Below is a small trained network, with its code and all its weights. Each question gives an input and a target symbol and asks what happens when units are switched off, that is, made to give their printed mean instead of their output.

import numpy as np


def w(rows, s, z=0):
    codes = np.array(rows[::2]) - 128.0
    scale = np.full(codes.shape[1], s)
    scale[-1] = z or s
    return codes * scale


def norm(h):
    return h / np.sqrt((h * h).mean(-1, keepdims=True) + 1e-5)


def f(y):
    return y / 2 * (1 + np.tanh(0.7978845608 * (y + 0.044715 * y**3)))


def softmax(a):
    e = np.exp(a - a.max(-1, keepdims=True))
    return e / e.sum(-1, keepdims=True)


def log_softmax(a):
    a = a - a.max(-1, keepdims=True)
    return a - np.log(np.exp(a).sum(-1, keepdims=True))


def net(x, mask):
    ids = ['ΔΘΛΠΣΨΩεζηξτ'.index(c) for c in x.split()]
    T = len(ids)
    res = E[ids] + P[:T]
    u = 0
    for l in range(2):
        q, k, v = (norm(res) @ M[l].T for M in (Q, K, V))
        z = softmax(np.where(np.tri(T) > 0, q @ k.T / 2**0.5, -1e9)) @ v
        res = res + np.where(mask[u], z, O[l][:, -1]) @ O[l][:, :-1]
        u += 1
        y = f(norm(res) @ A[l][:, :-1].T + A[l][:, -1])
        res = res + np.where(mask[u : u + 12], y, B[l][:, -1]) @ B[l][:, :-1]
        u += 12
    return log_softmax(norm(res)[-1] @ U[:, :-1].T + U[:, -1])


Q, K, V, O, A, B = {}, {}, {}, {}, {}, {}
E = w([
[137,111,112,196,192],'Δ',
[92,204,85,40,163],'Θ',
[158,98,123,127,25],'Λ',
[197,206,98,110,148],'Π',
[147,141,110,2,150],'Σ',
[180,61,79,176,88],'Ψ',
[110,146,67,152,120],'Ω',
[144,17,155,81,127],'ε',
[139,162,174,129,131],'ζ',
[116,128,128,77,172],'η',
[115,109,78,74,78],'ξ',
[108,108,205,59,77],'τ',
],0.026)
P = w([
[36,150,196,45,140],'0',
[103,139,189,100,149],'1',
[146,150,178,124,147],'2',
[157,156,144,125,138],'3',
[166,168,119,112,137],'4',
[202,186,103,118,145],'5',
[227,183,72,135,168],'6',
[252,204,54,158,158],'7',
[253,217,36,155,168],'8',
],0.0077)
Q[0] = w([
[147,115,245,2,104],'L0H0',
[136,30,198,24,126],'L0H0',
],0.0084)
K[0] = w([
[45,123,101,12,84],'L0H0',
[72,107,132,50,48],'L0H0',
],0.011)
V[0] = w([
[94,190,88,101,173],'L0H0',
[1,29,168,199,220],'L0H0',
],0.0047)
O[0] = w([
[21,225,161,105,128,253],'L0H0',
[1,59,106,138,50,164],'L0H0',
],0.0063,0.0018)
A[0] = w([
[193,117,124,41,3,80],'L0N0',
[132,50,89,74,118,125],'L0N1',
[114,187,70,118,138,163],'L0N2',
[162,148,192,154,187,113],'L0N3',
[167,83,127,193,90,186],'L0N4',
[180,93,194,143,31,109],'L0N5',
[220,133,114,119,144,104],'L0N6',
[76,65,130,141,98,2],'L0N7',
[110,127,197,61,202,71],'L0N8',
[111,177,186,176,103,62],'L0N9',
[81,176,158,157,117,105],'L0N10',
[117,116,136,170,85,17],'L0N11',
],0.013,0.0066)
B[0] = w([
[58,188,133,87,74,189],'L0N0',
[164,254,209,117,100,149],'L0N1',
[188,176,59,110,82,254],'L0N2',
[36,87,129,173,90,143],'L0N3',
[123,93,69,28,214,173],'L0N4',
[99,55,24,56,93,151],'L0N5',
[99,161,174,63,65,165],'L0N6',
[143,99,212,134,71,123],'L0N7',
[200,130,150,71,80,157],'L0N8',
[202,102,104,161,108,119],'L0N9',
[134,117,73,119,116,137],'L0N10',
[147,149,201,123,195,118],'L0N11',
],0.009,0.0094)
Q[1] = w([
[96,123,252,254,112],'L1H0',
[120,179,173,138,110],'L1H0',
],0.0048)
K[1] = w([
[228,134,210,1,91],'L1H0',
[127,153,100,103,163],'L1H0',
],0.0092)
V[1] = w([
[48,120,180,170,254],'L1H0',
[209,161,83,71,26],'L1H0',
],0.0075)
O[1] = w([
[255,180,151,120,57,9],'L1H0',
[33,142,208,165,247,253],'L1H0',
],0.0093,0.0029)
A[1] = w([
[121,89,160,210,212,32],'L1N0',
[125,121,74,86,90,3],'L1N1',
[96,59,235,118,108,74],'L1N2',
[72,108,201,225,136,124],'L1N3',
[185,169,142,67,52,107],'L1N4',
[145,180,92,116,104,171],'L1N5',
[248,96,112,208,150,56],'L1N6',
[114,117,130,119,128,74],'L1N7',
[95,214,162,109,185,186],'L1N8',
[165,149,161,154,88,173],'L1N9',
[176,120,55,183,126,67],'L1N10',
[66,39,114,98,127,164],'L1N11',
],0.017,0.0051)
B[1] = w([
[168,112,140,109,5,154],'L1N0',
[137,115,165,111,110,169],'L1N1',
[64,131,116,157,179,141],'L1N2',
[236,96,123,41,10,142],'L1N3',
[172,58,139,132,58,225],'L1N4',
[140,133,166,135,184,234],'L1N5',
[154,167,77,136,131,155],'L1N6',
[133,124,121,149,132,121],'L1N7',
[175,101,115,168,101,253],'L1N8',
[98,110,93,153,103,142],'L1N9',
[120,168,145,99,193,191],'L1N10',
[190,142,117,185,139,175],'L1N11',
],0.015,0.011)
U = w([
[170,41,112,184,60,178],'Δ',
[179,132,187,73,162,158],'Θ',
[132,213,107,40,195,125],'Λ',
[64,100,143,127,140,198],'Π',
[150,2,40,106,204,47],'Σ',
[120,81,179,149,180,173],'Ψ',
[161,147,60,130,118,2],'Ω',
[60,110,26,58,113,81],'ε',
[84,218,137,148,82,138],'ζ',
[167,79,175,179,184,103],'η',
[94,153,11,199,100,165],'ξ',
[193,185,214,235,145,80],'τ',
],0.0098,0.0061)

Each question gives the input, a string of symbols that net reads in full, and the target symbol t.
The units are the heads (2 rows each of Q, K, V and O) and the neurons (one row each of A and B). Each row of codes is followed by its name. A weight is (code - 128) times the scale printed after its matrix; where a second scale follows, it is the last column's (O, A, B and U).
mask holds one flag per unit, layer by layer, with each layer's heads first. A switched-off unit (its flag False) gives its mean, the last column of its rows in O or B, instead of its output. The means were averaged over made-up inputs and are rounded, as every weight is.
A unit's drop is (log p(t) with every unit on - log p(t) with that unit switched off) / (log p(t) with every unit on - log p(t) with every unit switched off).
The circuit of an input: a set's keep is (log p(t) with only the set's units on - log p(t) with every unit switched off) / (log p(t) with every unit on - log p(t) with every unit switched off). Starting from the 12 units with the biggest drops (on a tie, the unit counted first), units are removed one at a time, each time the one whose removal leaves the highest keep (on an exact tie, the one counted first), for as long as the keep stays at least 0.8.
units of the circuit, in order: the units of the circuit, biggest drop first
most important unit: the unit with the biggest drop
k most important neurons: the k neurons with the biggest drops, biggest first
k most important neurons of layer l: the k neurons of layer l with the biggest drops, biggest first
drop of u: that unit's drop, to one decimal
input Δ Ω Ω Λ Π, target Δ: 2 most important neurons => (L1N4; L0N6)
input Ω Ω Ω Ω Ω Ω Ω Λ, target ε: units of the circuit, in order => (L0N0; L1H0; L0N4)
input Δ ε Σ, target Δ: units of the circuit, in order => (L1N4; L1H0)
input ε Ω Ω Ψ τ, target Π: 2 most important neurons => (L0N2; L0N0)
input Θ ε Ω τ Λ, target ε: units of the circuit, in order => (L0N5; L0N0; L1H0)
input Ω Δ Ω Ω Ω Ω Ω Ω Δ, target ξ: most important unit => L0N4
input Ω Σ Ω ε, target Ψ: units of the circuit, in order => (L1H0; L1N2)
input Ω Δ Π Ω Δ, target ξ: 2 most important neurons of layer 0 => (L0N4; L0N2)
input Π Δ Ω Ω ζ, target Δ: 2 most important neurons of layer 1 => (L1N3; L1N8)
input Σ Ω Θ Ω Ω ε Ω Σ Δ, target Δ: units of the circuit, in order => (L1N0; L1H0)
input Ω ε τ, target Π: 3 most important neurons => (L0N2; L1N2; L0N0)
input Ω Δ Ω Ω Δ ε Δ Θ Δ, target Λ: 2 most important neurons => (L1N10; L1N8)
input Δ Ω Ω Δ Ω Ψ Δ Σ, target Δ: units of the circuit, in order => (L1N4; L1N10)
input Δ Ω Ω, target Θ: 3 most important neurons => (L1N10; L1N8; L0N0)
input Θ Δ τ Ω Ω Ψ Δ Ω Δ, target Λ: 3 most important neurons => (L0N4; L1N10; L1N8)
input Ω ξ Δ τ Ω Ω, target Λ: 2 most important neurons => (L1N10; L1N8)
input Δ Ω Ψ Ω, target Θ: 3 most important neurons => (L1N10; L1N8; L1N5)
input Ω Σ Π, target τ: 2 most important neurons of layer 1 => (L1N8; L1N4)
input Ω Θ Ω ε, target Ψ: drop of L0N1 => 0.2
input Ω Ω Ω ζ ε Δ Ψ τ Ω, target Λ: drop of L0N1 => 0.1
input Θ Ψ Ψ Ψ, target Σ: drop of L0N4 => 0.9
